Here is a tiny trained network, its code and every weight. The questions are about switching its units off for an input and a target symbol, where a switched-off unit gives its printed mean instead of its output.

import numpy as np


def w(rows, s, z=0):
    codes = np.array(rows[::2]) - 128.0
    scale = np.full(codes.shape[1], s)
    scale[-1] = z or s
    return codes * scale


def norm(h):
    return h / np.sqrt((h * h).mean(-1, keepdims=True) + 1e-5)


def f(y):
    return y / 2 * (1 + np.tanh(0.7978845608 * (y + 0.044715 * y**3)))


def softmax(a):
    e = np.exp(a - a.max(-1, keepdims=True))
    return e / e.sum(-1, keepdims=True)


def log_softmax(a):
    a = a - a.max(-1, keepdims=True)
    return a - np.log(np.exp(a).sum(-1, keepdims=True))


def net(x, mask):
    ids = ['αβγδεζθλμξστφψω'.index(c) for c in x.split()]
    T = len(ids)
    res = E[ids] + P[:T]
    r = norm(res)
    for j in range(2):
        rows = slice(4 * j, 4 * j + 4)
        q, k, v = (r @ M[0][rows].T for M in (Q, K, V))
        z = softmax(np.where(np.tri(T) > 0, q @ k.T / 4**0.5, -1e9)) @ v
        o = O[0][rows]
        res = res + np.where(mask[j], z, o[:, -1]) @ o[:, :-1]
    y = f(norm(res) @ A[0][:, :-1].T + A[0][:, -1])
    res = res + np.where(mask[2:14], y, B[0][:, -1]) @ B[0][:, :-1]
    return log_softmax(norm(res)[-1] @ U[:, :-1].T + U[:, -1])


Q, K, V, O, A, B = {}, {}, {}, {}, {}, {}
E = w([
[128,109,140],'α',
[132,118,135],'β',
[125,99,144],'γ',
[130,115,136],'δ',
[133,118,139],'ε',
[135,122,142],'ζ',
[128,103,131],'θ',
[128,104,140],'λ',
[151,142,139],'μ',
[144,136,135],'ξ',
[147,135,142],'σ',
[145,110,101],'τ',
[157,177,117],'φ',
[159,168,110],'ψ',
[1,181,44],'ω',
],0.0087)
P = w([
[246,48,238],'0',
[254,66,219],'1',
[242,84,195],'2',
[198,112,179],'3',
[174,129,166],'4',
[155,146,162],'5',
[134,151,151],'6',
[132,161,158],'7',
[130,167,166],'8',
],0.0033)
Q[0] = w([
[248,101,175],'h1',
[52,115,92],'h1',
[182,49,128],'h1',
[66,116,107],'h1',
[2,147,60],'h2',
[45,183,93],'h2',
[58,80,101],'h2',
[142,248,127],'h2',
],0.0094)
K[0] = w([
[82,254,107],'h1',
[243,5,145],'h1',
[162,191,139],'h1',
[199,27,104],'h1',
[176,92,251],'h2',
[88,70,210],'h2',
[211,147,180],'h2',
[32,66,125],'h2',
],0.0087)
V[0] = w([
[164,115,22],'h1',
[73,37,248],'h1',
[117,167,135],'h1',
[53,63,94],'h1',
[166,163,3],'h2',
[103,81,81],'h2',
[84,33,76],'h2',
[93,237,165],'h2',
],0.0062)
O[0] = w([
[193,164,127,68],'h1',
[56,72,47,197],'h1',
[107,134,201,113],'h1',
[120,167,64,2],'h1',
[253,45,134,83],'h2',
[124,73,123,85],'h2',
[113,48,62,79],'h2',
[160,175,125,41],'h2',
],0.0061,0.0045)
A[0] = w([
[27,64,120,122],'n1',
[102,146,161,202],'n2',
[178,153,46,117],'n3',
[198,175,90,157],'n4',
[254,180,132,203],'n5',
[105,187,194,160],'n6',
[86,240,99,165],'n7',
[230,36,138,199],'n8',
[228,135,172,133],'n9',
[223,105,18,116],'n10',
[144,86,142,251],'n11',
[121,98,108,159],'n12',
],0.0074,0.0029)
B[0] = w([
[138,198,106,254],'n1',
[181,109,146,186],'n2',
[48,161,165,104],'n3',
[61,237,149,120],'n4',
[100,194,70,180],'n5',
[150,44,137,188],'n6',
[224,106,80,130],'n7',
[217,98,26,225],'n8',
[2,192,45,176],'n9',
[47,69,198,131],'n10',
[162,162,97,216],'n11',
[166,137,150,150],'n12',
],0.0046,0.0045)
U = w([
[119,143,69,42],'α',
[95,124,108,4],'β',
[70,172,71,20],'γ',
[116,167,50,87],'δ',
[100,126,111,12],'ε',
[17,110,185,239],'ζ',
[87,105,105,90],'θ',
[58,109,110,163],'λ',
[175,82,255,115],'μ',
[131,116,160,90],'ξ',
[132,130,162,96],'σ',
[232,12,45,212],'τ',
[198,216,147,160],'φ',
[211,246,122,171],'ψ',
[126,148,91,25],'ω',
],0.0098,0.0036)

Each question gives the input, a string of symbols that net reads in full, and the target symbol t.
The units are the heads (4 rows each of Q, K, V and O) and the neurons (one row each of A and B). Each row of codes is followed by its name. A weight is (code - 128) times the scale printed after its matrix; where a second scale follows, it is the last column's (O, A, B and U).
mask holds one flag per unit, heads first, then neurons. A switched-off unit (its flag False) gives its mean, the last column of its rows in O or B, instead of its output. The means were averaged over made-up inputs and are rounded, as every weight is.
A unit's drop is (log p(t) with every unit on - log p(t) with that unit switched off) / (log p(t) with every unit on - log p(t) with every unit switched off).
The circuit of an input: a set's keep is (log p(t) with only the set's units on - log p(t) with every unit switched off) / (log p(t) with every unit on - log p(t) with every unit switched off). Starting from the 12 units with the biggest drops (on a tie, the unit counted first), units are removed one at a time, each time the one whose removal leaves the highest keep (on an exact tie, the one counted first), for as long as the keep stays at least 0.8.
circuit, biggest first: the units of the circuit, biggest drop first
unit that matters most: the unit with the biggest drop
k most important neurons: the k neurons with the biggest drops, biggest first
which heads matter: for each layer, one digit per head in row order, 1 if its drop is at least 0.15 and else 0, layers parted by /
drop when u is switched off: that unit's drop, to one decimal
input ζ θ α β ψ τ ε, target ψ: which heads matter	11
input β λ μ μ ζ θ, target μ: circuit, biggest first	(n9, n8)
input ψ ε μ ε, target μ: most important neuron	(n1)
input ψ θ λ ε γ μ ψ ζ, target ψ: which heads matter	01
input τ β ε ζ δ τ ζ β, target τ: which heads matter	01
input α ε φ τ ζ β ζ ζ δ, target ζ: which heads matter	10
input ζ ζ τ μ ζ ζ β ζ ζ, target ζ: which heads matter	10
input ζ λ μ μ ζ α, target μ: circuit, biggest first	(n9, n8)
input ζ τ ζ μ ε ζ ζ τ γ, target τ: which heads matter	01
input τ τ τ μ ζ τ ζ ε, target τ: which heads matter	01
input γ ζ μ ε, target μ: 2 most important neurons	(n9, n8)
input γ μ ζ μ μ δ, target μ: which heads matter	00
input β ζ ψ λ, target ψ: which heads matter	11
input μ μ λ, target μ: which heads matter	01
input β ζ ψ ζ α, target ψ: which heads matter	11
input ζ μ δ, target μ: unit that matters most	h2
input τ ζ ψ ψ τ, target ψ: which heads matter	10
input ζ θ λ μ ζ ζ ζ τ λ, target τ: which heads matter	01
input θ ψ β, target ψ: 2 most important neurons	(n9, n5)
input ζ δ μ α, target μ: circuit, biggest first	(h2, n9)
input δ ζ β ζ ε ψ τ ε μ, target τ: 2 most important neurons	(n8, n1)
input β σ ε ζ τ ζ β β, target ζ: circuit, biggest first	(n8)
input μ ζ ζ μ θ τ θ θ, target τ: 2 most important neurons	(n9, n5)
input λ ζ τ μ μ ζ γ, target μ: drop when n4 is switched off	0.0
input θ τ γ τ τ ζ λ, target τ: drop when h2 is switched off	3.0
input τ θ μ α τ ζ, target τ: drop when h2 is switched off	1.8
input λ λ ζ λ ζ ζ τ δ, target τ: drop when h2 is switched off	1.7
input μ γ λ ζ θ μ β, target μ: most important neuron	(n9)
